Below is a small trained network, with its code and all its weights. Each question gives an input and a target symbol and asks what happens when units are switched off, that is, made to give their printed mean instead of their output.

import numpy as np


def w(rows, s, z=0):
    codes = np.array(rows[::2]) - 128.0
    scale = np.full(codes.shape[1], s)
    scale[-1] = z or s
    return codes * scale


def f(y):
    return np.maximum(y, 0)


def softmax(a):
    e = np.exp(a - a.max(-1, keepdims=True))
    return e / e.sum(-1, keepdims=True)


def log_softmax(a):
    a = a - a.max(-1, keepdims=True)
    return a - np.log(np.exp(a).sum(-1, keepdims=True))


def net(x, mask):
    ids = ['αβδεζημξπστφψ'.index(c) for c in x.split()]
    T = len(ids)
    res = E[ids] + P[:T]
    u = 0
    for l in range(2):
        r = res
        for j in range(3):
            rows = slice(4 * j, 4 * j + 4)
            q, k, v = (r @ M[l][rows].T for M in (Q, K, V))
            z = softmax(np.where(np.tri(T) > 0, q @ k.T / 4**0.5, -1e9)) @ v
            o = O[l][rows]
            res = res + np.where(mask[u + j], z, o[:, -1]) @ o[:, :-1]
        u += 3
        y = f(res @ A[l][:, :-1].T + A[l][:, -1])
        res = res + np.where(mask[u : u + 16], y, B[l][:, -1]) @ B[l][:, :-1]
        u += 16
    return log_softmax(res[-1] @ U[:, :-1].T + U[:, -1])


Q, K, V, O, A, B = {}, {}, {}, {}, {}, {}
E = w([
[85,101,126,59],'α',
[141,121,196,116],'β',
[101,116,156,159],'δ',
[162,95,109,197],'ε',
[126,93,119,145],'ζ',
[127,84,153,35],'η',
[77,76,103,107],'μ',
[166,55,131,109],'ξ',
[219,91,138,91],'π',
[73,163,250,207],'σ',
[86,76,206,233],'τ',
[52,61,122,141],'φ',
[159,181,27,85],'ψ',
],0.022)
P = w([
[146,184,37,105],'0',
[150,142,64,108],'1',
[168,113,61,96],'2',
[180,112,38,107],'3',
[196,119,21,117],'4',
[215,103,20,123],'5',
[232,118,2,123],'6',
[222,117,18,120],'7',
[228,126,19,122],'8',
],0.0036)
Q[0] = w([
[80,104,151,82],'0.h1',
[108,57,79,150],'0.h1',
[168,51,139,109],'0.h1',
[40,155,101,137],'0.h1',
[142,176,160,123],'0.h2',
[202,132,130,119],'0.h2',
[163,69,130,205],'0.h2',
[111,146,56,95],'0.h2',
[173,3,154,104],'0.h3',
[162,188,132,210],'0.h3',
[127,102,203,205],'0.h3',
[134,151,161,225],'0.h3',
],0.011)
K[0] = w([
[39,92,106,136],'0.h1',
[77,2,108,94],'0.h1',
[215,12,145,86],'0.h1',
[3,154,139,86],'0.h1',
[56,145,153,124],'0.h2',
[107,109,173,136],'0.h2',
[189,105,127,112],'0.h2',
[121,166,96,157],'0.h2',
[180,93,162,104],'0.h3',
[139,222,79,161],'0.h3',
[151,50,143,151],'0.h3',
[167,99,200,139],'0.h3',
],0.011)
V[0] = w([
[177,64,120,126],'0.h1',
[136,86,158,140],'0.h1',
[171,145,174,173],'0.h1',
[125,124,157,103],'0.h1',
[129,137,218,186],'0.h2',
[162,145,163,162],'0.h2',
[58,95,147,150],'0.h2',
[82,146,83,139],'0.h2',
[155,132,120,124],'0.h3',
[107,95,145,95],'0.h3',
[162,110,99,3],'0.h3',
[126,114,170,138],'0.h3',
],0.012)
O[0] = w([
[170,118,24,181,220],'0.h1',
[107,221,53,100,170],'0.h1',
[160,99,168,91,91],'0.h1',
[80,158,153,120,149],'0.h1',
[123,92,70,135,70],'0.h2',
[131,151,175,107,99],'0.h2',
[124,185,169,110,115],'0.h2',
[93,33,115,59,94],'0.h2',
[46,158,99,183,135],'0.h3',
[209,104,119,190,182],'0.h3',
[67,166,139,93,254],'0.h3',
[1,115,159,83,134],'0.h3',
],0.005,0.0067)
A[0] = w([
[167,176,170,155,131],'0.n1',
[132,156,166,163,59],'0.n2',
[152,104,17,127,225],'0.n3',
[24,101,130,123,180],'0.n4',
[169,180,135,79,245],'0.n5',
[159,87,122,150,3],'0.n6',
[158,174,89,106,111],'0.n7',
[68,130,95,163,70],'0.n8',
[135,2,134,147,144],'0.n9',
[160,86,141,173,187],'0.n10',
[90,106,96,136,68],'0.n11',
[104,114,131,184,52],'0.n12',
[166,151,202,153,156],'0.n13',
[129,162,104,140,132],'0.n14',
[111,131,72,141,106],'0.n15',
[102,74,146,137,93],'0.n16',
],0.013,0.0051)
B[0] = w([
[92,3,116,34,152],'0.n1',
[162,14,175,24,145],'0.n2',
[56,209,102,169,248],'0.n3',
[202,114,108,227,185],'0.n4',
[158,103,6,55,183],'0.n5',
[204,81,91,15,138],'0.n6',
[206,89,75,85,162],'0.n7',
[155,6,111,122,148],'0.n8',
[153,200,71,112,177],'0.n9',
[97,173,123,181,179],'0.n10',
[132,53,131,86,142],'0.n11',
[184,34,105,89,150],'0.n12',
[49,136,59,94,165],'0.n13',
[106,200,155,145,144],'0.n14',
[110,97,101,108,161],'0.n15',
[224,169,127,100,145],'0.n16',
],0.0057,0.013)
Q[1] = w([
[168,115,133,179],'1.h1',
[166,158,68,98],'1.h1',
[90,76,100,132],'1.h1',
[140,54,164,130],'1.h1',
[132,184,185,172],'1.h2',
[111,13,210,184],'1.h2',
[140,19,29,103],'1.h2',
[63,92,125,116],'1.h2',
[110,187,173,142],'1.h3',
[172,171,148,116],'1.h3',
[104,66,47,192],'1.h3',
[2,41,32,124],'1.h3',
],0.0084)
K[1] = w([
[80,250,129,123],'1.h1',
[176,133,147,80],'1.h1',
[162,83,43,106],'1.h1',
[193,158,118,154],'1.h1',
[117,254,202,139],'1.h2',
[83,111,171,100],'1.h2',
[194,105,76,126],'1.h2',
[126,110,142,177],'1.h2',
[142,197,223,177],'1.h3',
[144,134,158,110],'1.h3',
[114,98,160,111],'1.h3',
[119,161,105,154],'1.h3',
],0.0081)
V[1] = w([
[105,102,162,99],'1.h1',
[83,179,136,129],'1.h1',
[108,157,194,177],'1.h1',
[134,157,153,61],'1.h1',
[98,158,155,112],'1.h2',
[194,172,137,141],'1.h2',
[8,169,134,154],'1.h2',
[114,39,130,155],'1.h2',
[113,165,155,137],'1.h3',
[190,195,224,134],'1.h3',
[146,191,152,90],'1.h3',
[113,188,145,103],'1.h3',
],0.011)
O[1] = w([
[70,111,112,80,100],'1.h1',
[77,163,181,62,117],'1.h1',
[114,157,62,168,42],'1.h1',
[139,187,146,124,120],'1.h1',
[135,133,232,111,89],'1.h2',
[178,140,108,192,130],'1.h2',
[53,211,104,125,99],'1.h2',
[109,95,156,154,109],'1.h2',
[118,254,247,100,95],'1.h3',
[221,23,158,124,8],'1.h3',
[219,77,161,153,108],'1.h3',
[200,246,93,156,114],'1.h3',
],0.0066,0.017)
A[1] = w([
[147,157,97,59,168],'1.n1',
[88,179,41,75,155],'1.n2',
[101,226,99,101,98],'1.n3',
[201,189,202,225,14],'1.n4',
[116,174,77,165,132],'1.n5',
[191,122,76,170,135],'1.n6',
[134,69,192,136,69],'1.n7',
[161,141,134,120,20],'1.n8',
[97,176,195,200,242],'1.n9',
[117,86,38,91,128],'1.n10',
[93,107,94,135,59],'1.n11',
[103,94,151,126,44],'1.n12',
[73,214,206,85,156],'1.n13',
[176,109,112,2,3],'1.n14',
[115,166,147,24,110],'1.n15',
[90,104,196,250,234],'1.n16',
],0.011,0.0041)
B[1] = w([
[188,84,76,123,178],'1.n1',
[175,100,195,127,252],'1.n2',
[107,159,172,77,191],'1.n3',
[157,194,204,169,129],'1.n4',
[92,201,185,65,197],'1.n5',
[127,114,192,209,175],'1.n6',
[122,109,216,223,137],'1.n7',
[163,110,151,213,129],'1.n8',
[116,169,26,77,139],'1.n9',
[161,45,195,166,224],'1.n10',
[84,89,132,167,163],'1.n11',
[183,118,135,247,135],'1.n12',
[213,35,214,82,145],'1.n13',
[1,175,11,173,159],'1.n14',
[114,146,70,128,157],'1.n15',
[198,212,60,85,151],'1.n16',
],0.0062,0.027)
U = w([
[138,113,85,186,198],'α',
[118,60,16,31,37],'β',
[67,161,154,109,232],'δ',
[49,76,201,89,101],'ε',
[117,194,164,205,26],'ζ',
[121,62,189,74,188],'η',
[74,71,108,192,114],'μ',
[219,135,73,135,50],'ξ',
[1,79,120,165,144],'π',
[149,165,158,59,95],'σ',
[60,161,6,119,220],'τ',
[123,64,129,55,92],'φ',
[186,143,190,85,254],'ψ',
],0.0084,0.0053)

Each question gives the input, a string of symbols that net reads in full, and the target symbol t.
The units are the heads (4 rows each of Q, K, V and O) and the neurons (one row each of A and B). Each row of codes is followed by its name. A weight is (code - 128) times the scale printed after its matrix; where a second scale follows, it is the last column's (O, A, B and U).
mask holds one flag per unit, layer by layer, with each layer's heads first. A switched-off unit (its flag False) gives its mean, the last column of its rows in O or B, instead of its output. The means were averaged over made-up inputs and are rounded, as every weight is.
A unit's drop is (log p(t) with every unit on - log p(t) with that unit switched off) / (log p(t) with every unit on - log p(t) with every unit switched off).
top k neurons: the k neurons with the biggest drops, biggest first
k most important neurons of layer l: the k neurons of layer l with the biggest drops, biggest first
which heads matter: for each layer, one digit per head in row order, 1 if its drop is at least 0.15 and else 0, layers parted by /
drop of u: that unit's drop, to one decimal
input ζ ε μ π π η τ, target α: 2 most important neurons of layer 0	(0.n5; 0.n10)
input φ μ ε π ζ η δ, target τ: most important neuron of layer 1	(1.n10)
input δ ψ ζ σ μ ξ, target ψ: which heads matter	000 / 010
input φ φ π π μ δ, target τ: top 2 neurons	(0.n5; 1.n16)
input β ξ φ ψ π ψ, target ψ: top 3 neurons	(1.n2; 0.n3; 1.n10)
input ξ δ η σ, target η: which heads matter	100 / 010
input α ζ τ ε μ, target μ: which heads matter	001 / 110
input η δ φ η π η ε, target ζ: which heads matter	100 / 000
input α α μ τ π ζ π, target α: top 4 neurons	(1.n6; 1.n14; 0.n7; 0.n5)
input η μ ε δ μ α μ, target ε: which heads matter	000 / 011
input τ η η τ, target α: top 3 neurons	(0.n10; 0.n5; 1.n16)
input η ζ δ α ψ, target σ: 2 most important neurons of layer 1	(1.n2; 1.n3)
input δ β ε σ τ α ψ ε, target ψ: top 3 neurons	(0.n6; 1.n14; 0.n3)
input σ φ η ε η μ π, target α: 2 most important neurons of layer 1	(1.n14; 1.n6)
input δ μ σ, target ε: top 2 neurons	(0.n13; 0.n1)
input ε ε μ μ μ ψ, target σ: 3 most important neurons of layer 1	(1.n2; 1.n5; 1.n3)
input δ π π, target ξ: 2 most important neurons of layer 0	(0.n3; 0.n8)
input ζ μ σ, target ε: which heads matter	100 / 010
input σ β η π ε τ β φ, target μ: which heads matter	000 / 010
input η ξ τ η ζ η, target β: most important neuron of layer 0	(0.n10)
input ε η π σ τ φ α α μ, target π: top 2 neurons	(0.n8; 1.n11)
input φ ψ η β ζ, target δ: which heads matter	000 / 000
input η δ η η φ μ, target π: most important neuron of layer 0	(0.n4)
input ψ π ζ β σ η, target β: 3 most important neurons of layer 0	(0.n10; 0.n13; 0.n5)
input π τ π ψ ζ δ η τ ε, target ζ: 2 most important neurons of layer 0	(0.n3; 0.n10)
input ξ π π μ η ζ σ σ, target η: 2 most important neurons of layer 1	(1.n13; 1.n14)
input η ε ε β η β ξ, target ψ: top neuron	(1.n14)
input η α π, target ξ: drop of 0.h1	0.6
input τ ξ σ τ μ β ψ, target ψ: drop of 0.n13	-0.1
input σ η ζ, target δ: drop of 1.h2	0.2
